Here is a tiny trained network, its code and every weight. The questions are about switching its units off for an input and a class, where a switched-off unit gives its printed mean instead of its output.

import numpy as np


def w(rows, s, z=0):
    codes = np.array(rows[::2]) - 128.0
    scale = np.full(codes.shape[1], s)
    scale[-1] = z or s
    return codes * scale


def norm(h):
    return h / np.sqrt((h * h).mean(-1, keepdims=True) + 1e-5)


def f(y):
    return y / 2 * (1 + np.tanh(0.7978845608 * (y + 0.044715 * y**3)))


def log_softmax(a):
    a = a - a.max(-1, keepdims=True)
    return a - np.log(np.exp(a).sum(-1, keepdims=True))


def net(x, mask):
    res = np.array(x, float).reshape(1, 4) / 4 @ E
    u = 0
    for l in range(2):
        y = f(norm(res) @ A[l][:, :-1].T + A[l][:, -1])
        res = res + np.where(mask[u : u + 8], y, B[l][:, -1]) @ B[l][:, :-1]
        u += 8
    return log_softmax(norm(res)[-1] @ U[:, :-1].T + U[:, -1])


A, B = {}, {}
E = w([
[103,87,77,148,127,190,68,100,145,196,120],'x0',
[157,134,89,252,111,125,90,134,243,37,146],'x1',
[155,123,196,194,185,108,180,72,159,187,231],'x2',
[137,128,124,133,134,136,132,130,122,127,123],'x3',
],0.0026)
A[0] = w([
[113,220,99,116,101,50,149,167,146,99,111,178],'0.n0',
[121,122,167,99,170,120,143,74,92,253,153,138],'0.n1',
[82,107,172,56,144,152,117,161,57,117,5,122],'0.n2',
[163,138,150,132,94,127,189,145,117,156,177,99],'0.n3',
[196,165,172,167,211,155,123,181,233,90,187,250],'0.n4',
[165,238,206,112,134,100,180,146,72,138,142,199],'0.n5',
[81,124,104,61,101,104,89,172,37,146,63,167],'0.n6',
[146,148,25,129,41,142,89,160,172,54,95,121],'0.n7',
],0.0031,0.0014)
B[0] = w([
[215,212,163,95,150,155,116,173,39,146,91,179],'0.n0',
[78,113,181,167,196,206,75,142,102,77,109,213],'0.n1',
[180,200,156,194,56,61,117,77,179,146,169,232],'0.n2',
[78,103,148,156,63,94,120,148,54,77,130,140],'0.n3',
[122,160,115,4,89,108,137,109,54,160,150,254],'0.n4',
[70,161,86,146,137,82,163,215,184,89,95,211],'0.n5',
[159,117,89,212,135,113,166,31,194,107,243,238],'0.n6',
[72,77,186,81,243,136,137,198,138,150,100,217],'0.n7',
],0.0029)
A[1] = w([
[254,190,128,120,37,40,170,87,100,85,167,65],'1.n0',
[181,145,196,115,109,78,164,209,115,26,70,43],'1.n1',
[78,189,163,148,137,36,215,133,118,103,149,131],'1.n2',
[131,159,128,121,115,105,143,117,140,211,173,247],'1.n3',
[168,117,116,145,158,117,128,132,167,137,219,139],'1.n4',
[212,112,56,141,23,152,90,60,145,181,167,113],'1.n5',
[140,96,93,151,81,140,110,46,157,165,156,102],'1.n6',
[131,33,69,115,117,150,111,141,207,136,160,98],'1.n7',
],0.0039,0.0011)
B[1] = w([
[95,143,107,206,126,157,30,66,160,179,69,254],'1.n0',
[160,97,159,66,144,133,155,86,116,110,174,222],'1.n1',
[115,128,104,170,111,137,149,190,148,144,116,233],'1.n2',
[175,101,69,116,105,95,112,112,130,75,74,179],'1.n3',
[128,171,128,82,100,141,142,99,108,123,71,171],'1.n4',
[130,120,149,93,114,60,254,174,92,93,149,183],'1.n5',
[171,108,150,52,101,137,146,124,110,70,179,171],'1.n6',
[111,112,94,144,114,105,129,149,76,171,102,154],'1.n7',
],0.0055,0.0046)
U = w([
[143,210,98,203,92,103,75,67,189,154,45,250],'0',
[195,88,84,38,54,83,229,90,68,89,160,181],'1',
[84,167,176,174,168,117,227,250,120,153,157,73],'2',
[99,72,189,144,174,230,79,57,70,181,204,45],'3',
[214,150,204,7,207,152,104,164,165,50,136,108],'4',
[79,60,49,118,154,156,58,207,129,179,69,33],'5',
],0.011,0.0015)

Each question gives the input, the list of numbers given to net, and the class t.
The units are the neurons (one row each of A and B). Each row of codes is followed by its name. A weight is (code - 128) times the scale printed after its matrix; where a second scale follows, it is the last column's (A, B and U).
mask holds one flag per neuron, layer by layer. A switched-off neuron (its flag False) gives its mean, the last column of its row in B, instead of its output. The means were averaged over made-up inputs and are rounded, as every weight is.
A unit's drop is (log p(t) with every unit on - log p(t) with that unit switched off) / (log p(t) with every unit on - log p(t) with every unit switched off).
The circuit of an input: a set's keep is (log p(t) with only the set's units on - log p(t) with every unit switched off) / (log p(t) with every unit on - log p(t) with every unit switched off). Starting from the 12 units with the biggest drops (on a tie, the unit counted first), units are removed one at a time, each time the one whose removal leaves the highest keep (on an exact tie, the one counted first), for as long as the keep stays at least 0.8.
units of the circuit, in order: the units of the circuit, biggest drop first
k most important neurons: the k neurons with the biggest drops, biggest first
top k neurons in layer l: the k neurons of layer l with the biggest drops, biggest first
drop when u is switched off: that unit's drop, to one decimal
input [-6,-1,-8,-2], class 0: units of the circuit, in order : (0.n2 1.n0)
input [-1,8,0,8], class 4: 3 most important neurons : (0.n7 0.n6 0.n2)
input [4,1,0,2], class 5: 3 most important neurons : (0.n2 0.n6 1.n1)
input [0,0,8,-4], class 2: units of the circuit, in order : (1.n0 1.n1)
input [1,5,-2,7], class 5: 3 most important neurons : (0.n7 1.n6 0.n2)
input [-7,4,5,-3], class 0: units of the circuit, in order : (1.n0)
input [-2,0,-6,2], class 0: 3 most important neurons : (0.n2 0.n6 0.n1)
input [-3,4,0,-5], class 4: units of the circuit, in order : (0.n6 1.n1)
input [-7,2,1,-7], class 0: 3 most important neurons : (1.n0 0.n1 0.n7)
input [-1,-4,8,1], class 2: 3 most important neurons : (1.n0 0.n5 1.n1)
input [-7,-1,-7,6], class 0: 3 most important neurons : (0.n2 1.n0 0.n6)
input [7,5,-4,8], class 5: 2 most important neurons : (0.n7 1.n0)
input [-4,-8,2,-3], class 2: top 2 neurons in layer 0 : (0.n1 0.n5)
input [8,2,5,-5], class 1: most important neuron : (0.n7)
input [4,5,-7,-5], class 5: 2 most important neurons : (0.n7 1.n0)
input [6,-7,0,-3], class 1: 4 most important neurons : (0.n7 1.n0 0.n6 0.n2)
input [1,6,-3,-6], class 5: 2 most important neurons : (0.n7 1.n6)
input [3,-7,-8,-1], class 1: 2 most important neurons : (1.n5 0.n6)
input [4,5,-4,-8], class 5: drop when 0.n7 is switched off : 0.2
input [-6,-3,5,3], class 2: units of the circuit, in order : (1.n2)
input [-7,-8,-2,-5], class 0: drop when 0.n2 is switched off : 0.5
input [-7,6,0,-3], class 4: drop when 0.n6 is switched off : 2.4
